Rows, each with roughly how far along a hidden order it lies (0 to 30):
In the rows, 128 means zero.
[110 131  80 148 128 139 112 126 155 151 136  90 255  91 119 170  89 114
 131 228 143 114 128 173 119 125 224 132 100 143 158 117 120 125  54 191
 207 135 156 126  16 157 119  97 109 115 136 136 100 121 117 134 100 135
  64 144 103 147 132 131 130 168  90 134 153 127 123 150 126 128 129 152
 150   1  77 221 116 114 135 130 180 108 126 108  48 162 100 109 121 127
  21 119  72 114 125 122 111 155 131  37 120 138 123 133 171 148 108 144
 102  66 116 135 118 112 132 140 105 115  73  90  73 119 125 140 127  61
 119 107 123 120 114 107 110 143 113 137 106 202 140 173  57 129 125 155
 129 140 136 118 147 145 146 127 141 101 212 145 174 162 192 159 174 145
 139]	0
[122 126  89 147 145 117 132 130 132 151 145  98 213 104 124 153  65 126
  88 185 130 125 123 140 125 107 197 141 103 126 140 113 116 128  51 144
 217 144 170 136  85 129 141 110 110 117 148 141  94 131 112 114 117 154
  88 158  94 130 125 151 130 193 107 127 133 146 121 102 139 134 141 106
 127  40  80 128 112 155 145 147 149 109 149  72  95 151 112 109 118 135
  56 128  78 136 123 123 145 146 110  63 115 131 135 119 114 144 101 135
 143  83 112 143 121 124 125 133 112 140 101  94  73 109 109 134 138 132
  93 109 127 112 135  93 135 141 110  92 119 173 153 164  77 134 132 145
 125 133 120 157 145 134 155 132 164  99 177 131 128 161 196 148 147 151
 139]	3
[129 132  85 155 137 123 129 127 132 146 149  78 255  97 112 149  81  94
 128 227 147 115 145 141 138 125 246 142 106 130 160 127 118 112  76 150
 168 138 153 117  78 123 121 117 123 135 122 133 106 133 134 121 127 139
  42 137 106 145 122 145 130 196 108 132 152 142 129 147 128 138 144 149
 149   9 159 187 135 121 160 132 160  88 131  94  59 161  97 100 110 127
  42 130 105 117 139 113 189 170 155   1 124 147 124 111 157 139  98 128
 105 124 127 151 123 125 138 133 105 145 112  96  29 115 118 132 121 117
 103 132 149 120 130 120 119 142 124 115 101 202 139 167  87 136 114 165
 124 144 115 139 136 138 155 121 154 120 186 116 137 155 189 142 194 145
 184]	21
[132 135 128 140 124 125 134 111 107 139 120 117 180 153 132 126  88 187
 102  60 129 149 104 177 119 143 102 155  92 157 191 118 135 110  46 110
 181 137 139 144   1 130 144  76 124  82  81 137 178 118 147 100  96 111
 129 180 104 109 118 169 123  98 137 140 124 170 130  84 105 177 132 127
 178  86  99 192  80 138 148 137 153 118 163 103  91 152 116 126 125 140
  70 128  73 116 129 180 122 111 126  98 127 145 138 134 118 187 159 111
 183  81  97 143 113 135  52 132  98  50 102 109 113 133 110 169 147 102
 110  74 124  88  89 117 107 137 132  82 157 174 137 156 109 129 130 109
 119 126 155 147 139 134 140 142 140  86 177  96  94 107 176 138 121 151
 175]	10
[142 136 101 144 150 106 139 122 103 136 136 105 145 123 120 123  49 171
  58 109 138 142 118 155 126 113 167 146 103 113 158 110 122 134  62 101
 225 159 159 136  87 103 158 125 113 110 119 145 135 151 148  91 125 164
 111 174  88 115 116 145 127 166 138 142 121 170 119  63 131 153 149  87
 124  83 102  93  89 179 144 148 114 131 167  61 142 145 129 128 119 147
  73 136 104 137 126 151 159 117 120  96 114 121 147 124  82 147 122 110
 157 114 114 147 122 148 115 130 115 121 122  97 106 112 108 137 147 168
  71 112 139 101 155 108 134 140 140  76 140 123 156 147 107 158 143 129
 121 131 112 169 131 138 161 137 167  68 140 100 108 128 181 122 122 159
 135]	22
[142 135  92 148 172 119 136 114  93 143 144 119 163 113 120 137  42 118
  56 175 146 121 131 157 135 123 207 181 106 104 161 118 118 141  78 129
 254 138 164 125  93 121 165 146 130 130 131 143  95 130 101 119 134 156
 105 202 118 134 107 134 130 191 109 144 129 197 113 113 144 123 159  83
 100  65  83  41 110 164 149 153 108 116 154  48 127 137 127 109 116 142
  71 135  91 146 122 122 170 156 144  71 119 124 138 120  74 130  79 134
 107 108 119 143 119 108 135 126 128 218 112  97  62 103 110 133 132 168
  70 123 147 123 181  73 143 138 121  79 120 132 149 169  99 121 124 135
 128 143  97 168 136 128 147 136 165  91 138 126 128 149 178 141 136 138
 144]	5
[132 138 104 146 142 129 129 112 116 139 131 109 201 120 117 145  71 154
  90 152 146 128 121 176 122 137 182 163 101 130 169 117 126 131  69 144
 229 145 150 127  24 135 145 110 122 110 106 140 141 126 128 114 105 139
 111 179 112 131 120 135 129 146 122 144 138 170 120 112 122 146 139 117
 139  44  77 144  98 140 137 138 130 129 147  88  91 145 118 118 123 139
  49 126  85 128 123 150 131 134 136  76 120 134 133 137 123 153 125 125
 120  78 114 136 115 120 110 134 118 126  88 102  97 121 119 149 138 108
  89 100 130 103 128  93 117 138 131  99 133 141 142 155  88 127 127 128
 126 138 127 139 139 138 142 135 148  93 172 126 129 127 180 146 142 146
 143]	7
[127 132 110 146 128 130 135 114 122 145 125 112 214 136 137 138  92 164
 115 121 126 140 111 162 124 137 129 150  93 156 186 122 125 107  51 124
 183 128 142 141  14 136 138  79 122  98  84 135 145 115 129 112 102 114
 115 178 107 121 117 173 125 123 122 129 130 161 134 104 112 164 134 135
 174  60 114 208  98 127 154 134 164  95 152 108  87 154 110 113 121 136
  65 127  70 117 129 158 137 131 129  53 125 147 133 125 136 177 139 120
 166  83 101 145 115 123  73 130  95  71 103 104  97 128 114 160 140 100
 116  86 122 104  90 110 114 140 119  95 142 187 136 163 100 121 122 120
 119 126 149 146 143 133 141 137 141  99 193 110 114 130 193 146 140 144
 183]	5
[141 142  97 146 142 140 130 101 103 136 120 117 211 140 119 131  69 134
  98 134 150 129 131 193 129 164 189 183 101 133 203 128 131 124  88 139
 211 127 126 115   1 141 141 118 143 114  72 141 176 113 138 121 113 112
 111 191 118 135 120 135 127 121 129 156 140 199 123 147 109 150 143 132
 148  43 120 151  99 116 151 130 136 120 137 101  69 143 111 115 120 139
  42 127  85 116 131 154 145 137 171  59 129 140 128 134 127 157 132 112
  95 102 109 140 109 109  94 129 114 140  82 107  71 125 121 158 127 105
  96 109 141 117 126  97 108 135 139 101 132 158 126 167 109 115 114 119
 126 145 127 129 131 138 130 136 138 104 171 110 132 117 173 135 151 142
 170]	13
[146 141 100 141 163 116 130 111  91 138 131 126 122 127 117 130  35 165
  31 101 149 139 116 184 117 127 183 169 102 100 144 107 123 158  63 127
 255 149 161 129  67 122 170 141 118 105 125 148 130 144 128 108 115 163
 145 207 103 123 117 117 129 157 130 156 124 192 104  78 137 136 153  68
 100  80  34  31  81 184 130 149  95 158 164  46 146 138 138 134 124 150
  65 133  88 146 115 155 125 117 125 140 114 113 144 142  62 137 114 122
 117  97 114 137 115 123 129 128 136 170  94  99 121 110 113 143 145 155
  59 101 135 104 180  77 137 139 140  77 142  97 154 159  88 141 142 118
 130 141 107 160 134 135 145 143 165  61 135 120 127 122 178 132 101 156
 106]	8
[138 140 101 144 139 138 125 107 110 140 125 109 236 128 119 137  73 134
 109 166 152 121 136 195 130 164 199 178  96 134 202 128 129 122  81 147
 213 136 134 114   1 144 138 120 135 115  84 138 168 117 134 125 111 116
 102 177 120 140 119 133 128 132 118 150 144 185 119 157 110 142 140 140
 148  23 113 164 105 113 148 130 149 118 132 108  56 145 107 114 119 136
  38 125  91 116 131 146 145 148 171  42 130 145 124 133 142 149 123 119
  92 105 117 136 111 109 109 132 114 141  83 106  69 122 122 154 125  98
  94 112 138 118 123 100 109 136 135 111 122 158 129 166  98 117 113 129
 128 146 129 124 133 139 129 133 141 105 182 115 147 125 177 147 160 142
 166]	11
[140 135 106 146 127 110 138 130 118 135 136  90 175 129 116 123  77 174
  98 124 138 143 126 149 129 115 169 132 104 135 151 115 125 114  59  93
 177 156 144 132  89 104 142 101 108 104 102 138 156 148 173  87 120 147
  89 156  80 117 119 157 127 153 141 137 128 146 133  70 119 172 137 124
 167  74 138 173  97 156 152 136 149 118 162  90 103 159 114 129 116 142
  64 133 112 117 134 160 170 119 129  65 117 135 144 119 120 159 142 102
 185 123 114 148 125 163 110 136  98  69 128 108  89 124 115 141 142 141
  91 110 140  99 117 138 121 139 138  84 144 157 149 143 108 168 137 141
 116 129 126 160 132 145 166 131 157  76 173  88  99 120 181 121 143 162
 162]	30
[149 132 103 149 165 110 144 116  89 142 138 123 127 132 125 127  51 151
  50 123 133 134 120 139 135 123 150 172 108 114 159 118 121 129  65  94
 224 142 160 135 108 110 165 130 125 116 119 144 113 137 115 101 132 150
 116 202 105 117 107 162 127 173 124 134 116 196 120  77 135 146 158  78
 124  97 101  50 100 179 159 158 107 111 168  59 143 136 126 113 117 148
  80 138  95 149 127 142 181 140 129  75 120 131 145 114  62 146 105 118
 162 113 109 154 118 129 106 123 114 172 134 106  76 109 103 141 141 186
  70 111 142 110 157  78 144 138 127  63 139 137 149 162 125 131 127 120
 122 133 107 180 137 126 155 140 171  92 136 108  96 133 185 129 119 144
 157]	11
